Below is a small trained network, with its code and all its weights. Each question gives an input and a target symbol and asks what happens when units are switched off, that is, made to give their printed mean instead of their output.

import numpy as np


def w(rows, s, z=0):
    codes = np.array(rows[::2]) - 128.0
    scale = np.full(codes.shape[1], s)
    scale[-1] = z or s
    return codes * scale


def norm(h):
    return h / np.sqrt((h * h).mean(-1, keepdims=True) + 1e-5)


def f(y):
    return np.maximum(y, 0)


def softmax(a):
    e = np.exp(a - a.max(-1, keepdims=True))
    return e / e.sum(-1, keepdims=True)


def log_softmax(a):
    a = a - a.max(-1, keepdims=True)
    return a - np.log(np.exp(a).sum(-1, keepdims=True))


def net(x, mask):
    ids = ['Δαβζηλξστω'.index(c) for c in x.split()]
    T = len(ids)
    res = E[ids] + P[:T]
    u = 0
    for l in range(2):
        q, k, v = (norm(res) @ M[l].T for M in (Q, K, V))
        z = softmax(np.where(np.tri(T) > 0, q @ k.T / 2**0.5, -1e9)) @ v
        res = res + np.where(mask[u], z, O[l][:, -1]) @ O[l][:, :-1]
        u += 1
        y = f(norm(res) @ A[l][:, :-1].T + A[l][:, -1])
        res = res + np.where(mask[u : u + 4], y, B[l][:, -1]) @ B[l][:, :-1]
        u += 4
    return log_softmax(norm(res)[-1] @ U[:, :-1].T + U[:, -1])


Q, K, V, O, A, B = {}, {}, {}, {}, {}, {}
E = w([
[173,49,58,103,106,105,114,139,124,157,176,106],'Δ',
[142,156,106,156,154,142,91,87,109,86,183,89],'α',
[128,195,95,40,158,219,79,180,62,223,86,135],'β',
[57,102,94,154,216,92,126,82,84,171,47,132],'ζ',
[166,128,107,123,154,99,84,80,91,68,158,83],'η',
[156,93,60,84,152,126,164,153,154,108,180,85],'λ',
[4,199,70,217,161,15,126,200,28,165,141,99],'ξ',
[133,147,79,110,171,142,144,139,151,74,182,86],'σ',
[187,110,97,166,168,131,135,182,171,97,141,132],'τ',
[181,78,121,179,158,128,80,133,95,118,158,143],'ω',
],0.018)
P = w([
[118,153,48,180,75,101,95,130,138,42,71,48],'0',
[64,81,88,132,109,128,101,122,72,152,206,103],'1',
[61,69,85,119,128,122,107,131,93,127,201,122],'2',
[67,74,88,124,136,131,97,122,86,124,191,145],'3',
[72,71,101,138,142,129,125,139,99,132,190,159],'4',
[87,85,104,114,161,129,101,143,122,110,192,176],'5',
[98,69,119,126,176,132,117,157,105,105,178,182],'6',
[92,71,122,143,183,135,103,153,114,100,165,200],'7',
[115,66,131,133,187,139,101,176,112,60,147,213],'8',
[115,63,134,138,202,133,90,171,124,72,137,234],'9',
[132,66,161,139,211,144,98,167,118,68,131,254],'10',
[112,56,158,124,218,145,91,182,108,73,148,255],'11',
],0.0085)
Q[0] = w([
[94,180,210,114,2,141,191,64,205,193,88,74],'L0H0',
[253,26,131,86,127,212,60,67,218,25,224,171],'L0H0',
],0.0077)
K[0] = w([
[104,112,173,105,93,112,167,112,127,114,221,101],'L0H0',
[125,168,39,116,65,84,131,101,108,118,150,2],'L0H0',
],0.012)
V[0] = w([
[193,71,94,15,110,100,211,149,164,132,105,98],'L0H0',
[79,255,88,78,189,180,236,76,125,105,134,105],'L0H0',
],0.0072)
O[0] = w([
[135,154,56,109,130,112,245,95,104,89,155,215,2],'L0H0',
[185,135,99,195,195,70,108,133,149,205,73,68,209],'L0H0',
],0.011,0.0056)
A[0] = w([
[124,206,63,137,80,89,153,152,81,138,99,191,175],'L0N0',
[117,122,110,118,145,167,183,69,121,130,95,161,201],'L0N1',
[189,120,171,117,113,148,99,133,182,126,119,79,123],'L0N2',
[61,111,246,108,24,119,101,138,165,83,142,130,3],'L0N3',
],0.011,0.0045)
B[0] = w([
[131,131,176,97,124,183,168,101,93,155,139,98,189],'L0N0',
[135,122,170,140,142,119,150,153,94,210,143,90,167],'L0N1',
[92,116,142,94,123,172,126,115,80,130,171,144,253],'L0N2',
[100,134,119,241,155,175,166,145,253,200,162,168,134],'L0N3',
],0.014,0.005)
Q[1] = w([
[218,2,78,184,226,67,76,105,122,91,214,67],'L1H0',
[11,205,86,140,131,12,95,251,34,179,4,139],'L1H0',
],0.0091)
K[1] = w([
[209,100,74,173,75,112,108,91,193,104,53,26],'L1H0',
[114,117,191,114,227,145,97,168,88,159,65,255],'L1H0',
],0.013)
V[1] = w([
[177,207,125,85,100,255,121,195,144,96,141,99],'L1H0',
[136,101,124,69,165,180,43,86,135,184,174,151],'L1H0',
],0.0096)
O[1] = w([
[76,89,197,154,134,81,61,211,88,150,144,85,1],'L1H0',
[127,89,164,168,92,158,170,152,93,125,3,80,207],'L1H0',
],0.015,0.0077)
A[1] = w([
[130,119,95,179,169,128,228,44,164,151,4,94,26],'L1N0',
[74,110,99,153,116,88,126,156,94,94,153,162,178],'L1N1',
[221,172,95,91,93,149,192,52,140,119,159,193,3],'L1N2',
[116,178,232,86,60,147,141,192,77,204,78,109,102],'L1N3',
],0.012,0.0057)
B[1] = w([
[53,30,154,42,151,93,125,82,120,152,65,254,250],'L1N0',
[170,144,94,138,87,78,191,75,166,53,107,140,141],'L1N1',
[168,175,209,142,103,115,108,155,165,120,110,61,200],'L1N2',
[179,212,125,99,113,200,55,227,121,142,87,140,173],'L1N3',
],0.014,0.019)
U = w([
[169,66,58,172,77,166,153,118,89,4,101,104,120],'Δ',
[79,134,197,89,83,41,88,181,139,109,188,136,51],'α',
[83,132,138,219,76,196,177,137,171,156,151,148,146],'β',
[190,176,198,98,61,149,113,88,202,102,131,117,63],'ζ',
[132,140,129,148,153,172,82,197,72,171,63,70,159],'η',
[167,198,2,176,170,83,118,125,141,166,107,141,181],'λ',
[124,109,74,69,147,252,56,79,95,121,205,141,2],'ξ',
[75,93,137,87,152,128,146,80,96,144,81,166,240],'σ',
[141,120,192,158,175,142,229,99,48,207,161,68,85],'τ',
[151,179,62,87,35,209,175,130,54,65,164,203,122],'ω',
],0.0083,0.0039)

Each question gives the input, a string of symbols that net reads in full, and the target symbol t.
The units are the heads (2 rows each of Q, K, V and O) and the neurons (one row each of A and B). Each row of codes is followed by its name. A weight is (code - 128) times the scale printed after its matrix; where a second scale follows, it is the last column's (O, A, B and U).
mask holds one flag per unit, layer by layer, with each layer's heads first. A switched-off unit (its flag False) gives its mean, the last column of its rows in O or B, instead of its output. The means were averaged over made-up inputs and are rounded, as every weight is.
A unit's drop is (log p(t) with every unit on - log p(t) with that unit switched off) / (log p(t) with every unit on - log p(t) with every unit switched off).
The circuit of an input: a set's keep is (log p(t) with only the set's units on - log p(t) with every unit switched off) / (log p(t) with every unit on - log p(t) with every unit switched off). Starting from all 10 units, units are removed one at a time, each time the one whose removal leaves the highest keep (on an exact tie, the one counted first), for as long as the keep stays at least 0.8.
units of the circuit, in order: the units of the circuit, biggest drop first
most important unit: the unit with the biggest drop
k most important neurons: the k neurons with the biggest drops, biggest first
drop of u: that unit's drop, to one decimal
input α σ ζ β α λ β β ξ η, target η: units of the circuit, in order : (L1H0, L1N0)
input ξ β ξ ζ ζ λ ξ α τ η, target ξ: most important unit : L0N2
input ζ η Δ ω ζ α τ ξ τ, target ζ: units of the circuit, in order : (L1H0, L0N2, L1N2)
input ω β ζ τ ζ η β ζ η, target β: units of the circuit, in order : (L0H0, L0N3)
input ζ σ Δ ξ Δ λ, target ζ: units of the circuit, in order : (L0N2, L1H0, L1N2)
input σ β λ α ζ α λ ζ λ Δ, target λ: units of the circuit, in order : (L0H0, L1H0, L1N0)
input ζ Δ β ζ ζ ζ η η ξ β σ, target ζ: 4 most important neurons : (L0N2, L1N2, L0N0, L1N0)
input η α β τ τ α α, target Δ: 2 most important neurons : (L1N0, L0N0)
input Δ σ ξ, target λ: units of the circuit, in order : (L1N0, L1H0)
input ζ ζ α ζ β Δ ξ λ ξ, target η: 2 most important neurons : (L0N0, L1N3)
input λ ζ ζ σ ξ ω, target τ: units of the circuit, in order : (L0H0, L0N0, L1N0, L1H0)
input ζ τ α, target ζ: units of the circuit, in order : (L0N2, L1H0, L1N2)
input ξ α η λ λ ζ α Δ, target ξ: units of the circuit, in order : (L0N2, L0H0, L1N0, L1H0)
input ζ ξ ζ ξ ω ω, target ζ: units of the circuit, in order : (L1H0, L1N2)
input ξ λ α α λ τ, target ξ: 3 most important neurons : (L0N2, L1N0, L1N2)
input ω Δ β τ σ, target β: 2 most important neurons : (L0N3, L1N0)
input λ ζ ζ λ Δ σ, target τ: 3 most important neurons : (L0N0, L0N1, L1N0)
input ζ λ λ α ζ σ σ, target ζ: 3 most important neurons : (L0N2, L1N2, L1N0)
input Δ ζ ζ ξ η β α τ, target ω: drop of L0H0 : 0.9
input α β τ ζ σ, target η: drop of L1N0 : 0.1
